Each row is followed by one of two labels, saying whether the row has a hidden trait. Each part has a new trait and two new labels.
(in the rows, 100 means zero)
[ 80 104  82 111 106  97  94 108  97 126 116 103 116  79  88  92  98  99
  97 106  88  99 103 122 107 116  90 104 114  87 122 106  98] => J51
[130  99  75  89 105  92  98 106 101 123 101 102 127 100 107 101 105 108
  89 146  73 109  99 106 116  95 110 104 120  84  87  89 100] => J949
[ 58  85 125 108 102  96  73 139  87 155  76 106 152 102 119 110 127 128
  86 128  84 110  88 133  71 103  95 121  88  61 100 117 130] => J51
[ 77  85  66 120  93  76 103 126  94 124  99 107 111 106 122  96  96 103
  97 130  73  86  81  48 100  97 115 122  98  55 101  97  89] => J949
[ 82  92 109 107  85  99 102  84 102 130 114 105  98 102 102 102 103  95
  96 112  97 101 102 102 127  97  98 119 100  90  86 104 114] => J51
[ 77  95  88 100  93  86 107  95  91 117 103 112  94 100 109  98  97 100
  72 100  82  97  83 108  89  93 115 108  95  84  91  94  86] => J949
[ 88  92 124 102  86 104  98  89 110 129 118 104  99 101 101 104 101  96
 100  91 106 100 100 104 119  95  90 116  94  98  93 102 122] => J51
[ 86  95 121 106  86 102  93  89  99 138 111 111  85 110 115 105 111 101
  91  92 103  97 102 115 108  97 100 121 112  83  78 101  94] => J51
[ 89  91 124 105  87  98  96  92 103 132 110 108  96 103 110 105 109 100
  93 101 106 101 100 107 120  97  91 121 101  91  79 101 103] => J51
[ 80  91  93 119  98  90 124  62  98 122 103 107  97  95 113  88  87 116
  76 132  98 108  76  83 105  92 113 100 107  77  77 106 115] => J51
[ 94  95 113  99  90 101  98  94 105 129 117 109  90 107 105 104 107  95
  93 100 108 100 104 108 116  98  91 115 116 102  82  98 100] => J51
[ 88 102  56 113  99 100  75 109  87 136 104 104 165  91 131 102 107 109
  86 136 103  93  76  94 100 110  99 123 117  95  90 103  71] => J51
[100  93  74 132  96 106  93  71  88 119  92 116 140  87 131 100 104 101
  93 149  89 107  97  85  90 100 123 119 129  94  83  93  62] => J949
[107 101  78 116  89 111  92  75  97 104  99 109 137  79 122 105 102  99
 109 136  94 110 105  89 103 101 108  93 110 118  91  98  99] => J949
[ 70  99  96 102 102 108 101  93  99 111  94 108 122  99  96 105  72 102
 108  92  87 108 108  89 109  99  89  98 103 100 103  92 113] => J949
[ 89 103  94  93  86  96  87 113 107 104 114 110 100 109 132 101  88 114
 109  84 113  78  99 105  95 101  93 107  93  93  97  83 101] => J51
[113 112  82  90 104 105  70 126  91 125  95 105 155 100 131 110 114 106
 100  97 117  90  89 120  96 114  87 107 110 120 102  97  70] => J51
[ 83  85  66 125  86  80 116 111  90 112 112 106  96 103 106  94  83  98
 103 134  78  75  77  40 105  92 120 102  94  57 105  98  98] => J949
[100  94 102  99  95  97 119  71 106 108 108 101  88  92 104  95  88 112
 101 108 103 110  88  86 112 100 101  79  86  99  95 103 122] => J51
[ 79 121  87 102 104  92  94 111  75  97 104 105 129  95 108 101 102 137
  94 168  75 103  96 111 100  86 101 112 143  86  99  98 105] => J949
[ 80 120  91  90 108 107  94 126 106 116  84 103  99 106 108 103 114 114
 106  85  96 109 110 131  95  94  94 121  83  96  96  90  61] => J949
[124  99  68 104 105  85 104  95 102 118 114  99 119  93  97  97  91 108
  92 139  68 110  96 102 121  91 117  96 114  83  86  92 111] => J949
[108  99  72 101 103  90  94 104  95 133 101 102 136  97 109 102 106 112
  81 149  75 108  99 113 119  92 119 114 126  80  84  88  93] => J949
[ 87  99  87 102  91  93  88 111 104 115 111 113 105 111 143  97  90 116
  94  98 105  77  95 107  86  98  98 122 110  70  83  90  84] => J51
[ 78 101  93 103  87  91  93 112 111 116 116 112 114 102 135  96  78 119
 101 107  98  87  97  98 100  98  91 118  86  70  89  90 103] => J51
[ 81  97  85 101  99 108 104  85 106  97  99 106 105  93  89 103  65 100
 109  87  89 106 104  77 115  90  86  87  99 116 111  94 127] => J949
[102 117  99  90 112  98  93 123  83  96  96 106 109 103 113 104 113 127
  96 148  91 100 102 115  89  85 109 102 128  99  99  98  84] => J949
[ 98 123  89  98 114  96  89 115  76  95  93 112 114 107 123 104 111 122
  86 171  86  96  98 123  82  93 116 108 153  94  92  95  65] => J949
[ 74  97  93 102 104 103  99 103  95 117  84 113 126 102 104 107  85 106
 103  87  93 105 106  98 105  97  93 104 111  91  95  88  97] => J949
[ 79 119  90 112 109  89  98 101  69  98  97 110 122 100 118  97 100 131
  85 168  69  96  91 110  87  76 118 120 152  76  92  99  77] => J949
[ 80 125  87 105 112  90  92 115  76 105  92 110 135  98 118  98 104 134
  90 178  65 106  91 115  94  88 109 120 132  79  97  99  93] => J949
